Below is a small trained network, with its code and all its weights. Each question gives an input and a class and asks what happens when units are switched off, that is, made to give their printed mean instead of their output.

import numpy as np


def w(rows, s, z=0):
    codes = np.array(rows[::2]) - 128.0
    scale = np.full(codes.shape[1], s)
    scale[-1] = z or s
    return codes * scale


def f(y):
    return np.maximum(y, 0)


def log_softmax(a):
    a = a - a.max(-1, keepdims=True)
    return a - np.log(np.exp(a).sum(-1, keepdims=True))


def net(x, mask):
    res = np.array(x, float).reshape(1, 7) / 4 @ E
    y = f(res @ A[0][:, :-1].T + A[0][:, -1])
    res = res + np.where(mask, y, B[0][:, -1]) @ B[0][:, :-1]
    return log_softmax(res[-1] @ U[:, :-1].T + U[:, -1])


A, B = {}, {}
E = w([
[154,116,157,201,184],'x0',
[88,182,174,133,115],'x1',
[54,66,173,115,175],'x2',
[172,173,74,126,158],'x3',
[56,109,90,197,12],'x4',
[126,171,196,126,75],'x5',
[189,109,202,140,99],'x6',
],0.011)
A[0] = w([
[168,187,92,97,152,172],'neuron 0',
[213,133,68,123,78,113],'neuron 1',
[84,65,130,28,118,250],'neuron 2',
[246,54,170,101,197,71],'neuron 3',
[158,194,133,49,155,90],'neuron 4',
[57,98,113,153,75,89],'neuron 5',
[134,148,230,128,87,166],'neuron 6',
[144,72,128,215,133,154],'neuron 7',
[90,91,71,186,100,173],'neuron 8',
[44,103,84,129,113,62],'neuron 9',
[38,164,129,110,185,106],'neuron 10',
[190,150,203,168,86,129],'neuron 11',
[56,135,191,79,143,177],'neuron 12',
[140,101,59,153,124,132],'neuron 13',
[130,166,119,122,93,22],'neuron 14',
[49,83,106,173,51,106],'neuron 15',
[142,84,72,49,103,80],'neuron 16',
[49,198,188,111,165,65],'neuron 17',
[76,138,180,86,78,239],'neuron 18',
[67,202,112,95,101,5],'neuron 19',
],0.011,0.003)
B[0] = w([
[135,181,104,49,182,212],'neuron 0',
[215,169,151,72,92,212],'neuron 1',
[101,111,183,179,65,218],'neuron 2',
[86,68,48,138,234,243],'neuron 3',
[99,162,92,102,174,215],'neuron 4',
[53,57,32,177,221,219],'neuron 5',
[71,148,245,153,60,218],'neuron 6',
[199,146,85,68,171,187],'neuron 7',
[119,167,93,81,178,220],'neuron 8',
[129,81,141,130,124,203],'neuron 9',
[220,157,149,95,99,189],'neuron 10',
[178,145,225,87,59,207],'neuron 11',
[114,177,175,91,57,205],'neuron 12',
[163,130,131,104,60,187],'neuron 13',
[88,131,114,134,145,160],'neuron 14',
[104,108,40,170,208,255],'neuron 15',
[177,155,220,67,2,185],'neuron 16',
[188,158,131,72,105,188],'neuron 17',
[66,80,117,182,123,224],'neuron 18',
[114,96,51,174,171,186],'neuron 19',
],0.0069,0.011)
U = w([
[214,202,143,92,124,123],'0',
[79,72,73,139,208,10],'1',
[121,126,252,123,44,237],'2',
],0.012,0.0012)

Each question gives the input, the list of numbers given to net, and the class t.
The units are the neurons (one row each of A and B). Each row of codes is followed by its name. A weight is (code - 128) times the scale printed after its matrix; where a second scale follows, it is the last column's (A, B and U).
mask holds one flag per neuron, in row order. A switched-off neuron (its flag False) gives its mean, the last column of its row in B, instead of its output. The means were averaged over made-up inputs and are rounded, as every weight is.
A unit's drop is (log p(t) with every unit on - log p(t) with that unit switched off) / (log p(t) with every unit on - log p(t) with every unit switched off).
The circuit of an input: a set's keep is (log p(t) with only the set's units on - log p(t) with every unit switched off) / (log p(t) with every unit on - log p(t) with every unit switched off). Starting from the 12 units with the biggest drops (on a tie, the unit counted first), units are removed one at a time, each time the one whose removal leaves the highest keep (on an exact tie, the one counted first), for as long as the keep stays at least 0.8.
units of the circuit, in order: the units of the circuit, biggest drop first
top k neurons: the k neurons with the biggest drops, biggest first
drop when u is switched off: that unit's drop, to one decimal
input [-4,-5,-7,-3,7,-5,3], class 0: units of the circuit, in order : neuron 1
input [1,-8,8,8,1,8,-2], class 0: top 2 neurons : neuron 5; neuron 15
input [8,1,-4,-4,8,-3,5], class 1: top 2 neurons : neuron 15; neuron 5
input [-8,-5,-8,-8,2,-4,-1], class 2: top 4 neurons : neuron 16; neuron 2; neuron 3; neuron 7
input [7,5,4,-5,-7,-3,-3], class 0: units of the circuit, in order : neuron 10; neuron 17
input [-3,6,5,1,-4,0,-3], class 0: top 2 neurons : neuron 17; neuron 10
input [8,-1,-2,-1,1,5,-6], class 0: top 2 neurons : neuron 3; neuron 5
input [-4,-4,1,-8,-1,-5,6], class 2: top 2 neurons : neuron 2; neuron 16
input [-5,-2,8,2,0,-2,8], class 2: drop when neuron 11 is switched off : 0.0
input [6,6,-2,8,-7,-8,3], class 1: drop when neuron 3 is switched off : 1.6
input [-5,7,2,-6,5,-6,6], class 1: drop when neuron 5 is switched off : 0.3
input [2,8,-4,-4,4,5,-6], class 1: drop when neuron 5 is switched off : 0.1
